Here is a tiny trained network, its code and every weight. The questions are about switching its units off for an input and a target symbol, where a switched-off unit gives its printed mean instead of its output.

import numpy as np


def w(rows, s, z=0):
    codes = np.array(rows[::2]) - 128.0
    scale = np.full(codes.shape[1], s)
    scale[-1] = z or s
    return codes * scale


def f(y):
    return y / 2 * (1 + np.tanh(0.7978845608 * (y + 0.044715 * y**3)))


def softmax(a):
    e = np.exp(a - a.max(-1, keepdims=True))
    return e / e.sum(-1, keepdims=True)


def log_softmax(a):
    a = a - a.max(-1, keepdims=True)
    return a - np.log(np.exp(a).sum(-1, keepdims=True))


def net(x, mask):
    ids = ['αγδεθλμ'.index(c) for c in x.split()]
    T = len(ids)
    res = E[ids] + P[:T]
    u = 0
    for l in range(3):
        r = res
        for j in range(2):
            rows = slice(4 * j, 4 * j + 4)
            q, k, v = (r @ M[l][rows].T for M in (Q, K, V))
            z = softmax(np.where(np.tri(T) > 0, q @ k.T / 4**0.5, -1e9)) @ v
            o = O[l][rows]
            res = res + np.where(mask[u + j], z, o[:, -1]) @ o[:, :-1]
        u += 2
        y = f(res @ A[l][:, :-1].T + A[l][:, -1])
        res = res + np.where(mask[u : u + 8], y, B[l][:, -1]) @ B[l][:, :-1]
        u += 8
    return log_softmax(res[-1] @ U[:, :-1].T + U[:, -1])


Q, K, V, O, A, B = {}, {}, {}, {}, {}, {}
E = w([
[92,144,143],'α',
[151,163,122],'γ',
[4,124,123],'δ',
[120,166,151],'ε',
[141,194,157],'θ',
[88,114,62],'λ',
[180,130,81],'μ',
],0.012)
P = w([
[162,177,138],'0',
[90,195,48],'1',
[210,58,145],'2',
[94,188,63],'3',
[190,62,175],'4',
[100,183,67],'5',
[177,73,202],'6',
[101,179,69],'7',
[163,63,212],'8',
[102,178,69],'9',
[150,80,254],'10',
[110,172,67],'11',
],0.0083)
Q[0] = w([
[247,136,138],'L0H0',
[96,159,122],'L0H0',
[194,135,194],'L0H0',
[254,179,215],'L0H0',
[149,182,87],'L0H1',
[107,150,147],'L0H1',
[133,238,183],'L0H1',
[127,87,78],'L0H1',
],0.02)
K[0] = w([
[196,74,231],'L0H0',
[117,85,128],'L0H0',
[194,101,120],'L0H0',
[246,8,182],'L0H0',
[106,188,189],'L0H1',
[151,149,105],'L0H1',
[135,250,90],'L0H1',
[122,82,174],'L0H1',
],0.021)
V[0] = w([
[132,83,155],'L0H0',
[129,66,159],'L0H0',
[121,230,78],'L0H0',
[127,84,145],'L0H0',
[138,103,228],'L0H1',
[135,150,1],'L0H1',
[100,133,170],'L0H1',
[190,83,210],'L0H1',
],0.0052)
O[0] = w([
[82,121,115,67],'L0H0',
[55,122,93,53],'L0H0',
[255,149,176,254],'L0H0',
[77,122,104,81],'L0H0',
[138,181,174,28],'L0H1',
[106,41,85,240],'L0H1',
[142,173,116,109],'L0H1',
[103,122,221,10],'L0H1',
],0.0051,0.0019)
A[0] = w([
[147,121,73,27],'L0N0',
[127,134,115,92],'L0N1',
[106,106,126,152],'L0N2',
[102,87,137,195],'L0N3',
[179,21,124,2],'L0N4',
[128,132,122,108],'L0N5',
[191,102,252,71],'L0N6',
[103,94,133,178],'L0N7',
],0.013,0.0041)
B[0] = w([
[74,2,64,116],'L0N0',
[106,132,112,98],'L0N1',
[191,156,91,166],'L0N2',
[237,161,83,251],'L0N3',
[110,204,211,167],'L0N4',
[117,132,121,107],'L0N5',
[221,56,123,242],'L0N6',
[221,160,86,214],'L0N7',
],0.0085,0.0011)
Q[1] = w([
[255,201,43],'L1H0',
[87,136,160],'L1H0',
[15,83,207],'L1H0',
[223,231,71],'L1H0',
[36,104,147],'L1H1',
[87,202,103],'L1H1',
[111,193,104],'L1H1',
[91,161,118],'L1H1',
],0.017)
K[1] = w([
[150,247,245],'L1H0',
[119,66,110],'L1H0',
[106,4,32],'L1H0',
[141,182,247],'L1H0',
[88,61,110],'L1H1',
[78,84,196],'L1H1',
[93,103,186],'L1H1',
[93,90,160],'L1H1',
],0.017)
V[1] = w([
[24,114,214],'L1H0',
[75,107,134],'L1H0',
[132,93,52],'L1H0',
[107,51,2],'L1H0',
[98,144,41],'L1H1',
[116,134,89],'L1H1',
[129,129,135],'L1H1',
[129,127,121],'L1H1',
],0.0067)
O[1] = w([
[97,225,155,4],'L1H0',
[143,170,124,52],'L1H0',
[190,123,99,102],'L1H0',
[254,153,75,39],'L1H0',
[185,173,155,166],'L1H1',
[153,149,139,146],'L1H1',
[132,131,130,125],'L1H1',
[131,130,132,133],'L1H1',
],0.0096,0.0034)
A[1] = w([
[124,108,110,153],'L1N0',
[97,30,150,67],'L1N1',
[113,171,86,74],'L1N2',
[92,202,54,136],'L1N3',
[171,170,187,128],'L1N4',
[156,137,69,32],'L1N5',
[229,50,88,137],'L1N6',
[84,144,2,4],'L1N7',
],0.01,0.0037)
B[1] = w([
[152,133,136,149],'L1N0',
[189,113,90,148],'L1N1',
[97,103,83,126],'L1N2',
[81,109,56,170],'L1N3',
[50,149,129,131],'L1N4',
[185,35,101,131],'L1N5',
[126,181,109,255],'L1N6',
[103,1,117,173],'L1N7',
],0.019,0.0059)
Q[2] = w([
[123,142,39],'L2H0',
[57,222,4],'L2H0',
[131,125,130],'L2H0',
[101,162,93],'L2H0',
[209,101,210],'L2H1',
[176,158,150],'L2H1',
[132,69,164],'L2H1',
[118,19,183],'L2H1',
],0.014)
K[2] = w([
[144,119,154],'L2H0',
[93,94,250],'L2H0',
[129,128,125],'L2H0',
[113,118,167],'L2H0',
[208,118,104],'L2H1',
[164,145,92],'L2H1',
[144,96,158],'L2H1',
[148,72,183],'L2H1',
],0.022)
V[2] = w([
[128,140,102],'L2H0',
[103,98,210],'L2H0',
[61,105,196],'L2H0',
[70,146,95],'L2H0',
[120,91,148],'L2H1',
[112,103,140],'L2H1',
[164,37,154],'L2H1',
[58,56,254],'L2H1',
],0.0079)
O[2] = w([
[129,142,138,140],'L2H0',
[143,90,85,87],'L2H0',
[165,107,59,84],'L2H0',
[163,168,98,132],'L2H0',
[124,142,94,118],'L2H1',
[123,143,108,122],'L2H1',
[108,120,59,136],'L2H1',
[170,210,4,1],'L2H1',
],0.011)
A[2] = w([
[128,248,149,36],'L2N0',
[97,161,174,3],'L2N1',
[37,109,95,105],'L2N2',
[71,67,125,61],'L2N3',
[89,72,95,211],'L2N4',
[176,157,132,223],'L2N5',
[194,170,92,108],'L2N6',
[124,192,147,239],'L2N7',
],0.015,0.0068)
B[2] = w([
[162,252,152,146],'L2N0',
[175,154,119,201],'L2N1',
[73,172,147,224],'L2N2',
[127,184,36,250],'L2N3',
[191,83,182,248],'L2N4',
[34,97,92,149],'L2N5',
[200,162,110,142],'L2N6',
[49,31,115,169],'L2N7',
],0.022,0.015)
U = w([
[121,195,46,3],'α',
[99,41,91,100],'γ',
[90,195,182,38],'δ',
[169,91,3,118],'ε',
[251,61,121,174],'θ',
[238,219,192,215],'λ',
[184,120,230,227],'μ',
],0.0049,0.0026)

Each question gives the input, a string of symbols that net reads in full, and the target symbol t.
The units are the heads (4 rows each of Q, K, V and O) and the neurons (one row each of A and B). Each row of codes is followed by its name. A weight is (code - 128) times the scale printed after its matrix; where a second scale follows, it is the last column's (O, A, B and U).
mask holds one flag per unit, layer by layer, with each layer's heads first. A switched-off unit (its flag False) gives its mean, the last column of its rows in O or B, instead of its output. The means were averaged over made-up inputs and are rounded, as every weight is.
A unit's drop is (log p(t) with every unit on - log p(t) with that unit switched off) / (log p(t) with every unit on - log p(t) with every unit switched off).
The circuit of an input: a set's keep is (log p(t) with only the set's units on - log p(t) with every unit switched off) / (log p(t) with every unit on - log p(t) with every unit switched off). Starting from the 12 units with the biggest drops (on a tie, the unit counted first), units are removed one at a time, each time the one whose removal leaves the highest keep (on an exact tie, the one counted first), for as long as the keep stays at least 0.8.
units of the circuit, in order: the units of the circuit, biggest drop first
top k neurons: the k neurons with the biggest drops, biggest first
k most important neurons of layer l: the k neurons of layer l with the biggest drops, biggest first
input μ λ γ, target μ: units of the circuit, in order	(L1N7; L2N3)
input μ λ γ μ α λ θ λ μ, target μ: units of the circuit, in order	(L1N6; L2N3)
input μ λ ε λ θ μ λ, target μ: units of the circuit, in order	(L1N7; L1H0; L2H1; L1N6)
input ε γ θ γ γ μ δ, target ε: units of the circuit, in order	(L1H0; L2H1)
input ε δ λ δ λ θ θ μ, target θ: 2 most important neurons of layer 2	(L2N4; L2N3)
input λ λ λ ε α ε μ, target λ: top 2 neurons	(L1N6; L1N3)
input θ δ δ, target θ: 3 most important neurons of layer 2	(L2N3; L2N2; L2N6)
input δ α α, target δ: 2 most important neurons of layer 2	(L2N0; L2N4)
input ε ε μ, target ε: 3 most important neurons of layer 0	(L0N4; L0N3; L0N7)
input δ λ δ α ε γ γ λ ε ε, target γ: top 3 neurons	(L1N7; L2N4; L2N0)
input γ ε α, target γ: top 3 neurons	(L1N7; L2N3; L2N4)
input θ θ δ λ γ α γ δ λ δ γ, target θ: 2 most important neurons of layer 1	(L1N1; L1N6)
input δ λ δ δ δ θ ε ε λ λ α, target δ: 4 most important neurons of layer 2	(L2N0; L2N3; L2N4; L2N7)
input δ α λ λ δ δ δ, target δ: top 4 neurons	(L2N0; L1N7; L2N7; L2N4)
input λ ε α λ γ δ δ θ α, target λ: top 3 neurons	(L1N6; L1N3; L2N1)
input θ λ λ, target θ: 2 most important neurons of layer 0	(L0N6; L0N0)
input δ θ δ δ θ δ θ λ θ, target δ: most important neuron of layer 2	(L2N0)
input μ λ μ, target μ: most important neuron of layer 0	(L0N3)
input λ λ α λ λ λ λ θ α, target λ: top 4 neurons	(L1N6; L1N3; L2N1; L0N4)
input γ δ θ λ λ δ μ γ γ θ γ, target γ: top 2 neurons	(L0N4; L2N3)
input λ μ δ δ μ, target λ: top 3 neurons	(L1N6; L2N1; L1N3)
input θ γ λ ε λ, target θ: 3 most important neurons of layer 1	(L1N1; L1N6; L1N3)
input γ γ δ, target γ: top 4 neurons	(L1N7; L2N3; L2N4; L0N4)
input λ λ λ μ γ λ δ, target λ: top 3 neurons	(L1N6; L2N1; L1N3)
input δ γ μ μ λ δ θ μ δ, target δ: 2 most important neurons of layer 0	(L0N3; L0N6)
input δ δ δ δ λ μ μ μ, target θ: 4 most important neurons of layer 2	(L2N4; L2N5; L2N7; L2N0)
